Here is a tiny trained network, its code and every weight. The questions are about switching its units off for an input and a class, where a switched-off unit gives its printed mean instead of its output.

import numpy as np


def w(rows, s, z=0):
    codes = np.array(rows[::2]) - 128.0
    scale = np.full(codes.shape[1], s)
    scale[-1] = z or s
    return codes * scale


def f(y):
    return np.maximum(y, 0)


def log_softmax(a):
    a = a - a.max(-1, keepdims=True)
    return a - np.log(np.exp(a).sum(-1, keepdims=True))


def net(x, mask):
    res = np.array(x, float).reshape(1, 4) / 4 @ E
    y = f(res @ A[0][:, :-1].T + A[0][:, -1])
    res = res + np.where(mask, y, B[0][:, -1]) @ B[0][:, :-1]
    return log_softmax(res[-1] @ U[:, :-1].T + U[:, -1])


A, B = {}, {}
E = w([
[223,74,185,32,129,32],'x0',
[60,60,129,48,5,254],'x1',
[70,6,22,138,104,72],'x2',
[119,109,138,133,154,141],'x3',
],0.0086)
A[0] = w([
[131,208,150,178,149,190,210],'n0',
[165,227,178,175,166,118,254],'n1',
[168,139,158,140,169,60,121],'n2',
[170,140,217,84,136,121,161],'n3',
[109,183,140,168,161,150,169],'n4',
[73,152,70,173,107,205,206],'n5',
[105,192,74,227,164,112,223],'n6',
[103,118,162,135,97,176,155],'n7',
[122,60,128,7,89,122,114],'n8',
[136,163,188,57,115,206,160],'n9',
[158,109,119,157,178,32,205],'n10',
[113,118,130,178,163,104,195],'n11',
[134,197,214,113,132,162,252],'n12',
],0.013,0.0048)
B[0] = w([
[114,159,246,158,106,129,217],'n0',
[100,51,205,123,223,193,252],'n1',
[81,174,141,106,203,96,209],'n2',
[182,137,84,71,184,182,206],'n3',
[141,126,190,133,105,139,187],'n4',
[15,139,91,197,92,166,234],'n5',
[191,8,145,169,80,89,229],'n6',
[109,170,123,143,117,164,181],'n7',
[132,116,216,60,64,165,219],'n8',
[218,190,100,177,97,139,209],'n9',
[80,169,132,84,154,4,235],'n10',
[154,84,123,108,111,80,179],'n11',
[202,199,143,149,187,177,226],'n12',
],0.021,0.015)
U = w([
[167,90,255,126,102,170,251],'0',
[163,184,155,115,220,133,9],'1',
[141,44,115,206,86,41,127],'2',
[99,155,93,81,141,47,191],'3',
[155,229,136,252,117,180,128],'4',
[230,205,112,93,112,196,78],'5',
[43,143,59,154,55,161,77],'6',
],0.0071,0.0027)

Each question gives the input, the list of numbers given to net, and the class t.
The units are the neurons (one row each of A and B). Each row of codes is followed by its name. A weight is (code - 128) times the scale printed after its matrix; where a second scale follows, it is the last column's (A, B and U).
mask holds one flag per neuron, in row order. A switched-off neuron (its flag False) gives its mean, the last column of its row in B, instead of its output. The means were averaged over made-up inputs and are rounded, as every weight is.
A unit's drop is (log p(t) with every unit on - log p(t) with that unit switched off) / (log p(t) with every unit on - log p(t) with every unit switched off).
The circuit of an input: a set's keep is (log p(t) with only the set's units on - log p(t) with every unit switched off) / (log p(t) with every unit on - log p(t) with every unit switched off). Starting from the 12 units with the biggest drops (on a tie, the unit counted first), units are removed one at a time, each time the one whose removal leaves the highest keep (on an exact tie, the one counted first), for as long as the keep stays at least 0.8.
circuit, biggest first: the units of the circuit, biggest drop first
top k neurons: the k neurons with the biggest drops, biggest first
drop when u is switched off: that unit's drop, to one decimal
input [-1,-8,7,3], class 2: circuit, biggest first => [n6]
input [-5,1,2,-2], class 6: circuit, biggest first => [n5 n12]
input [1,-1,-8,-3], class 1: top 2 neurons => [n12 n1]
input [-3,-2,1,0], class 2: circuit, biggest first => [n8 n12 n6]
input [0,4,5,7], class 6: circuit, biggest first => [n1 n6 n12]
input [5,-5,1,-7], class 3: top 2 neurons => [n10 n12]
input [2,1,-8,8], class 5: circuit, biggest first => [n9 n3]
input [6,7,0,-6], class 5: top 4 neurons => [n1 n9 n6 n0]
input [1,-2,-8,5], class 1: top 3 neurons => [n12 n3 n8]
input [-1,8,1,-2], class 6: top 2 neurons => [n12 n5]
input [2,-7,-5,-1], class 1: top 2 neurons => [n2 n10]
input [-8,4,1,-2], class 6: top 2 neurons => [n5 n12]
input [3,-5,0,2], class 1: top 2 neurons => [n1 n5]
input [1,-5,-6,-4], class 1: circuit, biggest first => [n2]
input [-4,5,1,-6], class 6: top 2 neurons => [n12 n5]
input [5,-3,7,1], class 3: drop when n12 is switched off => 0.0
input [3,-1,8,-8], class 3: drop when n6 is switched off => 0.1
input [-1,-4,5,-4], class 2: drop when n6 is switched off => 0.2
